Below are the code and all the weights of a small trained network. Each question names an input and a class and asks about switching units off, where a switched-off unit gives its printed mean instead of its output.

import numpy as np


def w(rows, s, z=0):
    codes = np.array(rows[::2]) - 128.0
    scale = np.full(codes.shape[1], s)
    scale[-1] = z or s
    return codes * scale


def norm(h):
    return h / np.sqrt((h * h).mean(-1, keepdims=True) + 1e-5)


def f(y):
    return y / 2 * (1 + np.tanh(0.7978845608 * (y + 0.044715 * y**3)))


def log_softmax(a):
    a = a - a.max(-1, keepdims=True)
    return a - np.log(np.exp(a).sum(-1, keepdims=True))


def net(x, mask):
    res = np.array(x, float).reshape(1, 4) / 4 @ E
    u = 0
    for l in range(2):
        y = f(norm(res) @ A[l][:, :-1].T + A[l][:, -1])
        res = res + np.where(mask[u : u + 6], y, B[l][:, -1]) @ B[l][:, :-1]
        u += 6
    return log_softmax(norm(res)[-1] @ U[:, :-1].T + U[:, -1])


A, B = {}, {}
E = w([
[221,36,65,174,174,102,117,181,170],'x0',
[124,139,96,74,124,49,90,97,176],'x1',
[1,125,98,145,52,106,193,121,182],'x2',
[182,161,222,174,76,99,202,203,177],'x3',
],0.009)
A[0] = w([
[183,132,195,89,106,60,52,218,113,88],'L0N0',
[182,12,89,180,174,86,170,117,92,3],'L0N1',
[141,35,86,136,236,138,120,165,184,116],'L0N2',
[195,38,1,118,150,159,62,105,117,154],'L0N3',
[200,125,161,103,178,128,103,89,145,107],'L0N4',
[108,61,103,107,192,136,92,40,127,23],'L0N5',
],0.0084,0.0051)
B[0] = w([
[84,74,146,94,76,151,61,100,120,173],'L0N0',
[242,147,188,223,91,133,153,111,84,174],'L0N1',
[79,205,148,170,106,85,211,80,88,214],'L0N2',
[127,73,119,147,175,9,202,152,66,255],'L0N3',
[168,90,179,121,199,110,50,162,169,170],'L0N4',
[95,126,1,70,94,115,142,183,174,167],'L0N5',
],0.01,0.009)
A[1] = w([
[220,107,101,75,138,72,49,74,151,80],'L1N0',
[196,112,124,132,188,56,109,138,133,77],'L1N1',
[78,66,28,96,186,91,96,136,89,2],'L1N2',
[170,163,199,84,176,81,81,218,139,209],'L1N3',
[141,117,66,119,13,163,183,133,208,227],'L1N4',
[2,249,129,75,131,234,172,44,78,30],'L1N5',
],0.0087,0.0038)
B[1] = w([
[190,88,156,79,126,110,87,88,161,167],'L1N0',
[110,205,190,140,165,150,126,11,132,207],'L1N1',
[84,165,121,30,158,179,182,205,94,197],'L1N2',
[88,92,105,152,149,186,130,128,164,213],'L1N3',
[185,124,38,156,111,148,61,203,141,215],'L1N4',
[133,209,147,165,90,126,114,42,151,255],'L1N5',
],0.012,0.0071)
U = w([
[174,119,68,195,31,122,100,226,203,140],'0',
[157,60,204,91,140,133,46,74,208,166],'1',
[164,95,201,180,121,248,98,178,107,44],'2',
[113,227,143,163,57,177,88,33,162,218],'3',
[141,135,151,50,244,147,105,96,114,35],'4',
[214,106,161,232,177,53,191,89,84,140],'5',
[79,180,46,100,105,164,119,147,145,4],'6',
[97,105,67,62,155,60,189,150,83,186],'7',
],0.015,0.003)

Each question gives the input, the list of numbers given to net, and the class t.
The units are the neurons (one row each of A and B). Each row of codes is followed by its name. A weight is (code - 128) times the scale printed after its matrix; where a second scale follows, it is the last column's (A, B and U).
mask holds one flag per neuron, layer by layer. A switched-off neuron (its flag False) gives its mean, the last column of its row in B, instead of its output. The means were averaged over made-up inputs and are rounded, as every weight is.
A unit's drop is (log p(t) with every unit on - log p(t) with that unit switched off) / (log p(t) with every unit on - log p(t) with every unit switched off).
The circuit of an input: a set's keep is (log p(t) with only the set's units on - log p(t) with every unit switched off) / (log p(t) with every unit on - log p(t) with every unit switched off). Starting from all 12 units, units are removed one at a time, each time the one whose removal leaves the highest keep (on an exact tie, the one counted first), for as long as the keep stays at least 0.8.
circuit, biggest first: the units of the circuit, biggest drop first
most important unit: the unit with the biggest drop
k most important neurons: the k neurons with the biggest drops, biggest first
top k neurons in layer l: the k neurons of layer l with the biggest drops, biggest first
drop when u is switched off: that unit's drop, to one decimal
input [2,-3,-3,3], class 2: circuit, biggest first => (L0N3)
input [6,1,0,7], class 0: 2 most important neurons => (L0N3, L0N0)
input [-5,-3,-2,-7], class 7: 2 most important neurons => (L1N2, L0N2)
input [7,8,-6,8], class 1: circuit, biggest first => (L0N0, L1N0)
input [-1,4,2,-2], class 6: circuit, biggest first => (L0N3, L1N2, L0N1)
input [-1,-4,6,1], class 0: circuit, biggest first => (L1N4, L0N2)
input [-6,2,-6,8], class 1: 2 most important neurons => (L0N0, L0N2)
input [-3,-2,6,-8], class 6: top 4 neurons in layer 0 => (L0N2, L0N5, L0N1, L0N3)
input [6,-8,1,8], class 0: circuit, biggest first => (L0N3, L1N4)
input [-4,8,2,-5], class 6: 2 most important neurons => (L0N3, L0N2)
input [1,-6,7,-5], class 6: top 2 neurons in layer 0 => (L0N2, L0N3)
input [-1,-2,4,3], class 0: top 2 neurons in layer 0 => (L0N2, L0N3)
input [0,-4,0,8], class 0: top 2 neurons in layer 0 => (L0N3, L0N4)
input [-6,-1,-3,-7], class 7: circuit, biggest first => (L1N1)
input [3,3,-1,-4], class 7: top 2 neurons in layer 1 => (L1N2, L1N5)
input [0,-3,8,-7], class 6: 2 most important neurons => (L0N3, L1N5)
input [-4,7,-1,8], class 0: top 3 neurons in layer 1 => (L1N1, L1N5, L1N4)
input [-1,5,-6,0], class 1: top 2 neurons in layer 0 => (L0N4, L0N0)
input [2,7,-8,1], class 1: top 2 neurons in layer 0 => (L0N0, L0N4)
input [-2,5,7,-4], class 6: most important unit => L0N2
input [-2,-2,7,7], class 0: 2 most important neurons => (L1N4, L0N2)
input [3,-5,1,3], class 0: top 2 neurons in layer 0 => (L0N3, L0N4)
input [-3,-6,-7,1], class 2: drop when L0N3 is switched off => 0.3
